Here is a tiny trained network, its code and every weight. The questions are about switching its units off for an input and a class, where a switched-off unit gives its printed mean instead of its output.

import numpy as np


def w(rows, s, z=0):
    codes = np.array(rows[::2]) - 128.0
    scale = np.full(codes.shape[1], s)
    scale[-1] = z or s
    return codes * scale


def f(y):
    return y / 2 * (1 + np.tanh(0.7978845608 * (y + 0.044715 * y**3)))


def log_softmax(a):
    a = a - a.max(-1, keepdims=True)
    return a - np.log(np.exp(a).sum(-1, keepdims=True))


def net(x, mask):
    res = np.array(x, float).reshape(1, 4) / 4 @ E
    y = f(res @ A[0][:, :-1].T + A[0][:, -1])
    res = res + np.where(mask, y, B[0][:, -1]) @ B[0][:, :-1]
    return log_softmax(res[-1] @ U[:, :-1].T + U[:, -1])


A, B = {}, {}
E = w([
[150,140,129,104,234,146,135,97,84],'x0',
[152,113,112,33,94,80,126,3,180],'x1',
[165,115,152,35,74,195,157,173,28],'x2',
[29,144,132,96,159,58,120,159,128],'x3',
],0.0054)
A[0] = w([
[146,123,115,127,137,137,119,124,115,152],'N0',
[111,126,129,135,120,85,126,104,171,150],'N1',
[128,123,122,129,107,128,129,131,121,152],'N2',
[124,124,134,135,136,122,131,125,133,93],'N3',
[129,131,135,129,136,117,125,112,139,138],'N4',
[72,132,135,108,152,119,133,188,88,145],'N5',
[129,124,121,130,123,129,126,130,123,166],'N6',
[131,135,125,136,118,121,124,123,139,125],'N7',
[128,127,124,130,120,130,129,131,127,135],'N8',
[115,130,128,139,123,97,126,106,161,145],'N9',
[130,124,134,72,135,130,131,120,101,137],'N10',
[76,128,124,92,125,51,121,89,178,187],'N11',
[129,124,128,135,119,128,131,127,131,121],'N12',
[124,124,132,135,136,124,127,131,132,139],'N13',
[169,131,126,87,143,119,129,39,161,177],'N14',
[123,132,123,137,138,131,124,139,128,192],'N15',
[133,137,123,142,116,138,119,148,126,138],'N16',
[81,130,128,184,221,96,126,154,145,251],'N17',
[135,121,124,158,61,119,129,113,165,141],'N18',
[112,129,126,149,145,124,125,142,134,185],'N19',
[134,136,128,124,133,125,129,109,136,135],'N20',
[130,118,129,142,113,131,132,131,131,149],'N21',
[129,133,131,130,128,125,128,124,135,132],'N22',
[131,144,125,148,118,141,120,153,128,140],'N23',
[99,128,123,102,102,109,120,146,128,127],'N24',
[121,127,128,99,2,132,130,156,119,238],'N25',
[112,134,128,114,133,101,132,104,151,152],'N26',
[133,126,127,37,127,131,128,119,86,150],'N27',
[142,116,138,108,158,137,135,98,119,152],'N28',
[111,129,130,150,150,119,124,142,137,190],'N29',
[125,128,127,134,135,130,128,133,128,224],'N30',
[133,124,126,124,130,136,132,117,124,120],'N31',
],0.019,0.0026)
B[0] = w([
[119,165,165,147,111,110,114,122,70,139],'N0',
[71,120,140,110,132,131,137,78,138,187],'N1',
[137,125,149,127,128,123,128,127,139,137],'N2',
[133,108,109,99,149,120,133,155,170,126],'N3',
[124,126,113,122,114,124,118,116,140,138],'N4',
[181,76,131,170,130,117,138,179,78,203],'N5',
[119,146,144,153,111,128,118,108,98,135],'N6',
[121,112,123,131,131,129,131,128,144,133],'N7',
[131,122,134,129,130,126,130,128,133,130],'N8',
[87,114,132,109,135,126,135,97,153,171],'N9',
[125,140,87,79,155,125,134,146,123,171],'N10',
[62,75,136,79,108,123,154,62,73,237],'N11',
[130,116,127,127,133,125,132,135,144,129],'N12',
[120,130,117,135,130,129,124,131,125,133],'N13',
[194,99,44,186,91,114,88,129,138,236],'N14',
[109,149,131,173,108,127,116,112,75,145],'N15',
[127,100,135,140,134,109,136,138,134,145],'N16',
[58,226,72,137,187,137,136,178,115,254],'N17',
[85,94,147,202,120,122,137,124,139,181],'N18',
[112,131,101,147,144,128,125,149,116,159],'N19',
[140,125,110,125,120,128,118,124,140,137],'N20',
[119,124,137,156,118,128,122,120,118,137],'N21',
[123,127,124,133,122,131,122,121,126,130],'N22',
[128,89,128,142,142,107,139,145,134,153],'N23',
[164,110,148,102,139,136,135,151,118,152],'N24',
[193,139,255,121,87,151,118,89,157,237],'N25',
[117,84,108,91,131,125,143,114,155,164],'N26',
[112,186,82,75,147,130,121,117,74,209],'N27',
[141,137,98,135,132,133,126,164,107,157],'N28',
[108,137,98,142,150,129,124,152,120,164],'N29',
[101,169,139,190,87,135,108,88,50,146],'N30',
[139,132,128,114,133,126,127,142,134,130],'N31',
],0.032,0.0095)
U = w([
[196,92,95,115,96,109,105,132,95,191],'0',
[137,245,92,127,189,151,118,214,111,121],'1',
[125,118,198,44,102,163,165,75,129,137],'2',
[202,81,171,222,73,131,97,131,212,109],'3',
[50,126,59,115,143,99,135,89,154,67],'4',
[87,78,162,176,154,111,175,158,112,199],'5',
[136,105,120,56,168,120,141,157,254,3],'6',
],0.0059,0.0016)

Each question gives the input, the list of numbers given to net, and the class t.
The units are the neurons (one row each of A and B). Each row of codes is followed by its name. A weight is (code - 128) times the scale printed after its matrix; where a second scale follows, it is the last column's (A, B and U).
mask holds one flag per neuron, in row order. A switched-off neuron (its flag False) gives its mean, the last column of its row in B, instead of its output. The means were averaged over made-up inputs and are rounded, as every weight is.
A unit's drop is (log p(t) with every unit on - log p(t) with that unit switched off) / (log p(t) with every unit on - log p(t) with every unit switched off).
The circuit of an input: a set's keep is (log p(t) with only the set's units on - log p(t) with every unit switched off) / (log p(t) with every unit on - log p(t) with every unit switched off). Starting from the 12 units with the biggest drops (on a tie, the unit counted first), units are removed one at a time, each time the one whose removal leaves the highest keep (on an exact tie, the one counted first), for as long as the keep stays at least 0.8.
units of the circuit, in order: the units of the circuit, biggest drop first
most important unit: the unit with the biggest drop
top k neurons: the k neurons with the biggest drops, biggest first
drop when u is switched off: that unit's drop, to one decimal
input [5,8,5,3], class 0: units of the circuit, in order => N14
input [-1,-2,8,1], class 2: top 3 neurons => N25, N17, N14
input [5,0,1,-7], class 0: units of the circuit, in order => N17, N14
input [0,1,-2,-5], class 3: units of the circuit, in order => N17, N27
input [-4,-2,8,7], class 2: top 3 neurons => N25, N14, N27
input [8,5,2,1], class 0: top 2 neurons => N17, N14
input [-8,7,-4,2], class 2: top 3 neurons => N11, N25, N17
input [2,-2,1,0], class 1: top 2 neurons => N11, N25
input [4,3,-1,-6], class 0: top 4 neurons => N25, N17, N18, N28
input [-8,5,-6,-1], class 2: top 2 neurons => N11, N17
input [-2,-1,4,7], class 2: top 4 neurons => N14, N17, N25, N28
input [0,3,4,-4], class 0: top 2 neurons => N17, N27
input [-6,-4,-1,7], class 5: top 4 neurons => N27, N5, N10, N11
input [8,-1,-7,2], class 1: units of the circuit, in order => N17
input [3,-2,-4,8], class 1: top 2 neurons => N17, N5
input [-4,-5,0,-2], class 3: top 3 neurons => N11, N17, N27
input [3,5,2,0], class 0: top 2 neurons => N17, N14
input [-3,-8,-6,-7], class 1: top 2 neurons => N17, N11
input [-4,0,7,7], class 2: top 2 neurons => N25, N14
input [-7,2,5,2], class 2: most important unit => N14
input [3,8,4,-7], class 0: drop when N14 is switched off => 1.8
input [2,3,4,3], class 0: drop when N17 is switched off => 3.9
input [0,-4,-7,1], class 1: drop when N17 is switched off => 2.2
input [8,7,-2,-8], class 0: drop when N14 is switched off => 0.2
